Here is a tiny trained network, its code and every weight. The questions are about switching its units off for an input and a class, where a switched-off unit gives its printed mean instead of its output.

import numpy as np


def w(rows, s, z=0):
    codes = np.array(rows[::2]) - 128.0
    scale = np.full(codes.shape[1], s)
    scale[-1] = z or s
    return codes * scale


def norm(h):
    return h / np.sqrt((h * h).mean(-1, keepdims=True) + 1e-5)


def f(y):
    return y / 2 * (1 + np.tanh(0.7978845608 * (y + 0.044715 * y**3)))


def log_softmax(a):
    a = a - a.max(-1, keepdims=True)
    return a - np.log(np.exp(a).sum(-1, keepdims=True))


def net(x, mask):
    res = np.array(x, float).reshape(1, 2) / 4 @ E
    u = 0
    for l in range(2):
        y = f(norm(res) @ A[l][:, :-1].T + A[l][:, -1])
        res = res + np.where(mask[u : u + 7], y, B[l][:, -1]) @ B[l][:, :-1]
        u += 7
    return log_softmax(norm(res)[-1] @ U[:, :-1].T + U[:, -1])


A, B = {}, {}
E = w([
[102,188,2],'x0',
[198,171,112],'x1',
],0.0025)
A[0] = w([
[151,194,97,164],'L0N1',
[149,165,118,113],'L0N2',
[128,70,186,165],'L0N3',
[255,195,126,5],'L0N4',
[117,72,162,124],'L0N5',
[157,147,212,72],'L0N6',
[135,165,182,87],'L0N7',
],0.0066,0.0018)
B[0] = w([
[22,155,227,201],'L0N1',
[3,129,148,138],'L0N2',
[194,163,33,254],'L0N3',
[185,14,35,228],'L0N4',
[154,160,52,188],'L0N5',
[165,194,109,205],'L0N6',
[171,131,150,140],'L0N7',
],0.0039,0.002)
A[1] = w([
[86,72,245,66],'L1N1',
[124,98,25,255],'L1N2',
[195,142,226,68],'L1N3',
[126,69,52,189],'L1N4',
[127,34,149,140],'L1N5',
[223,105,190,205],'L1N6',
[77,77,254,97],'L1N7',
],0.0058,0.0007)
B[1] = w([
[192,146,82,105],'L1N1',
[164,73,166,254],'L1N2',
[43,136,86,155],'L1N3',
[146,65,147,217],'L1N4',
[156,68,115,148],'L1N5',
[19,137,127,234],'L1N6',
[255,136,80,110],'L1N7',
],0.0056,0.0024)
U = w([
[29,218,101,198],'0',
[124,10,139,162],'1',
[250,151,84,155],'2',
[145,175,199,3],'3',
],0.011,0.0051)

Each question gives the input, the list of numbers given to net, and the class t.
The units are the neurons (one row each of A and B). Each row of codes is followed by its name. A weight is (code - 128) times the scale printed after its matrix; where a second scale follows, it is the last column's (A, B and U).
mask holds one flag per neuron, layer by layer. A switched-off neuron (its flag False) gives its mean, the last column of its row in B, instead of its output. The means were averaged over made-up inputs and are rounded, as every weight is.
A unit's drop is (log p(t) with every unit on - log p(t) with that unit switched off) / (log p(t) with every unit on - log p(t) with every unit switched off).
The circuit of an input: a set's keep is (log p(t) with only the set's units on - log p(t) with every unit switched off) / (log p(t) with every unit on - log p(t) with every unit switched off). Starting from the 12 units with the biggest drops (on a tie, the unit counted first), units are removed one at a time, each time the one whose removal leaves the highest keep (on an exact tie, the one counted first), for as long as the keep stays at least 0.8.
circuit, biggest first: the units of the circuit, biggest drop first
k most important neurons: the k neurons with the biggest drops, biggest first
k most important neurons of layer l: the k neurons of layer l with the biggest drops, biggest first
input [-8,8], class 0: 2 most important neurons : [L1N6; L1N3]
input [-4,-4], class 0: 2 most important neurons : [L0N4; L1N6]
input [-7,7], class 0: circuit, biggest first : [L1N6; L1N3]
input [0,-3], class 2: circuit, biggest first : [L1N6; L0N1]
input [-5,5], class 0: circuit, biggest first : [L1N3; L1N2]
input [2,-3], class 2: 3 most important neurons : [L0N3; L1N7; L0N5]
input [-3,7], class 1: circuit, biggest first : [L0N4; L1N6; L1N7]
input [-5,8], class 1: circuit, biggest first : [L0N4; L1N6]
input [-7,5], class 0: most important neuron : [L1N6]
input [3,-1], class 2: 4 most important neurons : [L0N3; L1N7; L1N6; L0N5]
input [3,-2], class 2: 4 most important neurons of layer 0 : [L0N3; L0N5; L0N6; L0N4]
input [-5,4], class 0: 2 most important neurons of layer 1 : [L1N6; L1N3]
input [-3,8], class 1: 2 most important neurons : [L0N4; L1N6]
input [-6,-6], class 0: 3 most important neurons : [L0N4; L0N3; L1N6]
input [3,1], class 2: 4 most important neurons : [L0N3; L1N7; L0N1; L0N5]
input [-1,-3], class 2: 3 most important neurons of layer 0 : [L0N3; L0N5; L0N4]
input [3,0], class 2: 4 most important neurons of layer 0 : [L0N3; L0N5; L0N1; L0N6]
input [0,0], class 2: 3 most important neurons : [L0N6; L0N5; L0N4]
input [2,1], class 2: 2 most important neurons : [L1N7; L0N1]
input [-6,5], class 0: 3 most important neurons : [L1N6; L1N3; L0N6]
input [2,-2], class 2: 3 most important neurons of layer 0 : [L0N3; L0N4; L0N6]
input [-5,3], class 0: most important neuron of layer 0 : [L0N6]
